Small tables with named rows and columns. After each table, cells are looked up by row and column.

fom =
cols = rivim, rof, ped, dof, nebagu
dalu: [-15.96, 36.56, 59.84, -53.87, 23.82]
bupag: [13.67, 35.41, 39.25, -83.85, -1.63]
lar: [0.33, -82.27, -14.84, 41.77, 12.50]

What is the ped of bupag in fom?
39.25
What is the ped of dalu in fom?
59.84
What is the rof of lar in fom?
-82.27
What is the rof of bupag in fom?
35.41
What is the ped of lar in fom?
-14.84
What is the dof of dalu in fom?
-53.87
What is the rivim of bupag in fom?
13.67
What is the rivim of lar in fom?
0.33
What is the nebagu of dalu in fom?
23.82
What is the dof of bupag in fom?
-83.85
What is the dof of lar in fom?
41.77
Row with the largest dof: lar

zutaza =
	ker	kamegu	meb	dimug	vod
rukimek	63	192	117	86	116
pab	58	102	176	69	93
gak	74	102	144	112	112
gil	56	98	195	17	141
kez	77	100	139	117	122

What is the meb of rukimek in zutaza?
117
What is the ker of kez in zutaza?
77
What is the ker of pab in zutaza?
58
What is the vod of pab in zutaza?
93
What is the meb of pab in zutaza?
176
What is the dimug of rukimek in zutaza?
86
What is the dimug of kez in zutaza?
117
What is the kamegu of gil in zutaza?
98
What is the ker of rukimek in zutaza?
63

Table nur
|  | litapiz | bakele | bibe | fatife | dapokoz | nitem | visez | dinasi |
|---|---|---|---|---|---|---|---|---|
| kubukaz | 0.46 | 0.65 | 0.66 | 0.09 | 0.50 | 0.22 | 0.38 | 0.32 |
| repav | 0.41 | 0.49 | 0.52 | 0.19 | 0.44 | 0.28 | 0.39 | 0.36 |
| vuladi | 0.31 | 0.08 | 0.08 | 0.77 | 0.28 | 0.61 | 0.43 | 0.51 |
| kodot | 0.42 | 0.50 | 0.52 | 0.19 | 0.44 | 0.28 | 0.39 | 0.35 |

visez of kubukaz: 0.38
nitem of vuladi: 0.61
visez of kodot: 0.39
dapokoz of repav: 0.44
nitem of kubukaz: 0.22
fatife of kodot: 0.19
dapokoz of vuladi: 0.28
litapiz of vuladi: 0.31
bakele of kubukaz: 0.65
bibe of vuladi: 0.08
Row with the largest bakele: kubukaz

Table sepeno
         mede  lapum  gaka  vid  lur  kivul  rimurom  goka  roz  vusopa
bir       270    537   459  390  293    454      586   462  437     380
bibozim   679    564   222  383  160    494      442   477  341     478
magig     605    405   568  469  370    558      170   483  395     364
dafo      651    237   698  561  431    552      718   311  424     425
pebazal   389    447   523  369  799    331      567   399  474     441
zomuful   623    429   811  446  346    484      523   403  372     365
fimor     557    362   727  415  338    373      412   434  439     432

zomuful, mede => 623
magig, mede => 605
bibozim, lapum => 564
magig, goka => 483
bibozim, vusopa => 478
zomuful, vid => 446
bir, goka => 462
fimor, mede => 557
pebazal, lur => 799
dafo, gaka => 698
bir, lapum => 537
bir, vusopa => 380
zomuful, roz => 372
zomuful, goka => 403
bibozim, rimurom => 442
magig, lapum => 405
fimor, vusopa => 432
fimor, vid => 415

lugusip =
	kek	sifik	safeteg	vutav	koseb	fer	met	zigu	ravego	tir
buganem	31.903	1.706	20.316	35.927	37.890	19.721	17.280	24.001	39.132	34.605
rokalin	20.623	73.048	48.744	16.633	14.955	52.217	54.567	40.868	5.052	18.519
rab	20.526	74.326	49.141	16.430	14.597	52.822	55.206	41.259	4.760	18.495
zik	20.946	78.273	50.759	15.928	13.803	54.314	57.057	42.340	3.997	18.314

zik, kek -> 20.946
rab, sifik -> 74.326
rokalin, kek -> 20.623
rokalin, vutav -> 16.633
buganem, ravego -> 39.132
zik, met -> 57.057

Table semog
cols = vegelo, rufav, kago, kun, sodolid
bugame: [0.055, 0.055, 0.930, 0.928, 0.939]
sitegin: [0.443, 0.443, 0.558, 0.558, 0.559]
nofu: [0.942, 0.941, 0.078, 0.080, 0.070]
nik: [0.495, 0.495, 0.508, 0.508, 0.508]
bovil: [0.625, 0.625, 0.383, 0.384, 0.381]
rezezet: [0.040, 0.041, 0.944, 0.942, 0.953]

rezezet, rufav -> 0.041
sitegin, rufav -> 0.443
rezezet, kun -> 0.942
nik, rufav -> 0.495
sitegin, kun -> 0.558
nik, vegelo -> 0.495
bovil, kun -> 0.384
sitegin, kago -> 0.558
bovil, kago -> 0.383
nik, kun -> 0.508
nofu, kun -> 0.080

vikove
|  | zoz | munan | vavogav | somo | voravuk | sep | datube | domopar |
|---|---|---|---|---|---|---|---|---|
| zenag | 31.639 | 70.637 | 31.107 | 31.100 | 30.796 | 30.379 | 71.072 | 71.020 |
| nelapek | 14.715 | 88.200 | 14.013 | 13.990 | 13.601 | 13.213 | 88.622 | 88.545 |
| revopeg | 32.264 | 69.991 | 31.739 | 31.733 | 31.428 | 31.010 | 70.426 | 70.375 |
| labona | 40.303 | 61.638 | 39.857 | 39.856 | 39.604 | 39.172 | 62.080 | 62.043 |
| ginipo | 48.176 | 53.472 | 47.813 | 47.822 | 47.597 | 47.152 | 53.920 | 53.891 |
| pum | 57.143 | 44.169 | 56.869 | 56.886 | 56.707 | 56.247 | 44.622 | 44.608 |
| dat | 36.114 | 65.977 | 35.624 | 35.619 | 35.354 | 34.930 | 66.418 | 66.375 |
| mula | 43.720 | 58.086 | 43.307 | 43.310 | 43.080 | 42.642 | 58.532 | 58.500 |
| lar | 39.400 | 62.588 | 38.948 | 38.949 | 38.677 | 38.247 | 63.027 | 62.987 |
| tifo | 64.393 | 36.643 | 64.190 | 64.212 | 64.075 | 63.603 | 37.102 | 37.100 |
| fepu | 53.641 | 47.794 | 53.328 | 53.339 | 53.157 | 52.703 | 48.246 | 48.230 |
| bul | 29.121 | 73.245 | 28.563 | 28.553 | 28.241 | 27.828 | 73.679 | 73.624 |
| seg | 39.957 | 62.001 | 39.508 | 39.508 | 39.249 | 38.818 | 62.443 | 62.404 |
| repum | 44.710 | 57.074 | 44.312 | 44.318 | 44.073 | 43.634 | 57.517 | 57.484 |

What is the munan of pum in vikove? 44.169
What is the munan of ginipo in vikove? 53.472
What is the sep of tifo in vikove? 63.603
What is the voravuk of fepu in vikove? 53.157
What is the munan of lar in vikove? 62.588
What is the domopar of mula in vikove? 58.500
What is the zoz of revopeg in vikove? 32.264
What is the vavogav of revopeg in vikove? 31.739
What is the voravuk of dat in vikove? 35.354
What is the vavogav of dat in vikove? 35.624
What is the datube of mula in vikove? 58.532
What is the somo of bul in vikove? 28.553
What is the munan of nelapek in vikove? 88.200
Row with the largest zoz: tifo

luma
columns: nef, bikopi
tozoku: [-382, 625]
galo: [-442, 584]
bunazop: [447, -600]
fur: [-203, 311]
peb: [-611, 911]
lesel: [-148, 314]
bogomev: [666, -827]
bif: [10, 24]
pebil: [463, -568]
bogo: [699, -841]
zagov: [232, -256]
panoko: [-614, 859]

nef of galo: -442
bikopi of bogomev: -827
bikopi of fur: 311
bikopi of zagov: -256
bikopi of tozoku: 625
nef of tozoku: -382
nef of fur: -203
bikopi of galo: 584
bikopi of panoko: 859
nef of bunazop: 447
Row with the largest bikopi: peb

gofi =
|  | ropusa | fodosir | sinuto | bevot | neni | rad | nilime | daz | gurir |
|---|---|---|---|---|---|---|---|---|---|
| kiz | 0.669 | -0.669 | -0.667 | -0.671 | -0.670 | 0.670 | 0.668 | -0.673 | 0.654 |
| nalufib | 0.207 | -0.209 | -0.210 | -0.209 | -0.209 | 0.207 | 0.208 | -0.208 | 0.209 |
| pok | -0.905 | 0.902 | 0.898 | 0.905 | 0.903 | -0.907 | -0.903 | 0.908 | -0.881 |
| leputup | 0.228 | -0.229 | -0.230 | -0.229 | -0.229 | 0.228 | 0.228 | -0.228 | 0.229 |

What is the ropusa of pok in gofi? -0.905
What is the rad of pok in gofi? -0.907
What is the rad of leputup in gofi? 0.228
What is the ropusa of nalufib in gofi? 0.207
What is the bevot of pok in gofi? 0.905
What is the bevot of leputup in gofi? -0.229
What is the gurir of nalufib in gofi? 0.209
What is the gurir of kiz in gofi? 0.654
What is the gurir of leputup in gofi? 0.229
What is the fodosir of nalufib in gofi? -0.209

dupiru:
       butive  bam  tur  sumebep
sil       221   12   11       11
rez       133  105  104      105
tegub      13  221  222      225
tas       108  109  110      114

sil, sumebep => 11
sil, bam => 12
tegub, bam => 221
rez, tur => 104
sil, butive => 221
tas, sumebep => 114
tas, tur => 110
tas, butive => 108
rez, bam => 105
tegub, tur => 222
tegub, sumebep => 225
tas, bam => 109
Row with the largest tur: tegub

mesoki =
,rugalap,segi,delomi,zimag,mut,kirud,lut,visab,lef,kupi
dad,43.09,59.54,-5.02,75.28,16.25,-22.31,0.14,65.45,70.30,-52.09
kat,38.52,58.58,2.30,77.94,31.08,-25.50,-2.50,61.06,64.09,-49.22
faduto,59.11,30.73,15.04,66.23,-9.75,-29.95,-18.21,58.06,42.86,-49.08
vit,-28.09,8.75,26.02,-12.50,50.48,61.60,71.61,-5.51,0.24,82.87
vam,-44.95,33.40,39.06,25.50,71.21,-28.38,15.05,47.62,14.29,29.72
lafake,-44.82,21.28,37.97,20.17,63.03,-16.04,32.48,41.75,13.54,33.39

visab of dad is 65.45
kirud of dad is -22.31
zimag of faduto is 66.23
mut of lafake is 63.03
lef of vit is 0.24
zimag of dad is 75.28
visab of vit is -5.51
lut of vam is 15.05
mut of kat is 31.08
kirud of vit is 61.60
rugalap of dad is 43.09
kupi of faduto is -49.08
delomi of vam is 39.06
delomi of dad is -5.02
Which row has the largest segi? dad

